Below are the code and all the weights of a small trained network. Each question names an input and a class and asks about switching units off, where a switched-off unit gives its printed mean instead of its output.

import numpy as np


def w(rows, s, z=0):
    codes = np.array(rows[::2]) - 128.0
    scale = np.full(codes.shape[1], s)
    scale[-1] = z or s
    return codes * scale


def f(y):
    return np.maximum(y, 0)


def log_softmax(a):
    a = a - a.max(-1, keepdims=True)
    return a - np.log(np.exp(a).sum(-1, keepdims=True))


def net(x, mask):
    res = np.array(x, float).reshape(1, 6) / 4 @ E
    y = f(res @ A[0][:, :-1].T + A[0][:, -1])
    res = res + np.where(mask, y, B[0][:, -1]) @ B[0][:, :-1]
    return log_softmax(res[-1] @ U[:, :-1].T + U[:, -1])


A, B = {}, {}
E = w([
[72,69,84,111,36,72,31,136,30],'x0',
[2,64,177,125,190,209,122,217,141],'x1',
[106,203,197,224,113,44,146,184,83],'x2',
[137,134,112,145,141,145,121,129,117],'x3',
[115,143,105,126,118,129,137,139,134],'x4',
[110,141,126,109,109,121,137,137,140],'x5',
],0.014)
A[0] = w([
[104,176,188,212,119,69,121,161,126,143],'N1',
[65,59,147,137,91,156,74,204,81,85],'N2',
[175,132,85,102,23,75,74,78,66,151],'N3',
[167,96,70,57,60,119,76,109,108,255],'N4',
[115,192,207,229,90,86,158,184,84,116],'N5',
[133,110,143,83,169,250,194,131,183,239],'N6',
[201,166,115,123,159,96,202,83,155,231],'N7',
[116,148,192,130,200,160,209,162,212,209],'N8',
[136,149,126,172,25,63,63,132,61,84],'N9',
[136,97,103,71,128,161,52,102,83,244],'N10',
[117,131,144,162,84,49,51,167,58,59],'N11',
[188,121,102,70,145,120,138,67,166,220],'N12',
[71,119,123,175,86,88,90,125,60,35],'N13',
[138,181,151,139,122,86,173,79,188,243],'N14',
[54,79,157,129,171,169,122,199,129,124],'N15',
[37,44,124,78,118,174,79,153,111,208],'N16',
[212,209,118,148,117,129,142,85,131,225],'N17',
[117,155,186,167,170,174,183,187,163,125],'N18',
],0.013,0.0071)
B[0] = w([
[199,224,242,201,134,2,208,186,71,219],'N1',
[35,41,229,118,69,171,172,225,94,219],'N2',
[160,66,43,53,184,31,124,106,51,251],'N3',
[124,68,64,35,83,115,101,52,128,238],'N4',
[94,203,185,174,147,75,225,240,46,242],'N5',
[102,130,13,188,236,196,138,34,229,247],'N6',
[212,188,141,157,14,208,154,100,199,222],'N7',
[77,197,100,236,206,98,150,79,115,243],'N8',
[219,102,162,66,43,55,173,187,17,234],'N9',
[150,49,72,50,46,129,87,83,155,217],'N10',
[141,84,174,87,48,81,159,196,44,220],'N11',
[164,187,68,89,81,136,170,41,179,208],'N12',
[61,51,199,74,78,96,204,205,145,198],'N13',
[180,210,124,160,85,157,149,38,170,204],'N14',
[52,66,202,186,219,186,93,188,131,221],'N15',
[60,35,117,138,106,242,69,118,137,246],'N16',
[207,185,156,148,20,108,198,83,174,222],'N17',
[47,162,147,226,190,82,187,103,82,212],'N18',
],0.0099,0.026)
U = w([
[168,156,61,113,94,204,181,65,213,255],'0',
[66,106,43,195,227,174,51,61,182,164],'1',
[188,237,166,218,70,76,143,114,129,140],'2',
[38,188,146,204,227,100,193,152,77,68],'3',
[107,72,38,68,87,60,62,37,65,186],'4',
[53,32,116,78,76,245,67,140,128,33],'5',
[174,129,118,77,103,47,162,174,53,64],'6',
[36,93,189,151,87,139,156,235,87,35],'7',
],0.012,0.0075)

Each question gives the input, the list of numbers given to net, and the class t.
The units are the neurons (one row each of A and B). Each row of codes is followed by its name. A weight is (code - 128) times the scale printed after its matrix; where a second scale follows, it is the last column's (A, B and U).
mask holds one flag per neuron, in row order. A switched-off neuron (its flag False) gives its mean, the last column of its row in B, instead of its output. The means were averaged over made-up inputs and are rounded, as every weight is.
A unit's drop is (log p(t) with every unit on - log p(t) with that unit switched off) / (log p(t) with every unit on - log p(t) with every unit switched off).
The circuit of an input: a set's keep is (log p(t) with only the set's units on - log p(t) with every unit switched off) / (log p(t) with every unit on - log p(t) with every unit switched off). Starting from the 12 units with the biggest drops (on a tie, the unit counted first), units are removed one at a time, each time the one whose removal leaves the highest keep (on an exact tie, the one counted first), for as long as the keep stays at least 0.8.
units of the circuit, in order: the units of the circuit, biggest drop first
unit that matters most: the unit with the biggest drop
top k neurons: the k neurons with the biggest drops, biggest first
drop when u is switched off: that unit's drop, to one decimal
input [0,-7,-4,-4,-8,3], class 0: unit that matters most : N7
input [7,0,0,7,-3,-7], class 4: top 3 neurons : (N3, N5, N1)
input [-2,1,-8,5,-7,-3], class 1: top 3 neurons : (N6, N17, N9)
input [-8,3,0,8,1,6], class 1: top 3 neurons : (N6, N5, N1)
input [0,-7,-8,-6,5,-1], class 0: top 2 neurons : (N7, N12)
input [0,8,3,-6,-7,5], class 3: top 2 neurons : (N8, N18)
input [-2,4,0,-7,6,4], class 1: top 2 neurons : (N5, N1)
input [-8,1,7,-8,-7,-7], class 3: top 3 neurons : (N18, N8, N5)
input [1,-3,7,3,-5,-4], class 6: top 2 neurons : (N9, N11)
input [-1,2,0,-7,-1,7], class 1: top 2 neurons : (N5, N1)
input [1,0,0,-3,8,-8], class 4: top 2 neurons : (N5, N15)
input [-1,0,0,-8,-8,8], class 0: drop when N15 is switched off : 0.2
input [8,7,-1,1,5,0], class 5: drop when N16 is switched off : 0.5
input [1,-1,-8,3,0,5], class 4: units of the circuit, in order : (N4)
input [-5,-8,0,2,7,-5], class 0: drop when N1 is switched off : 0.2
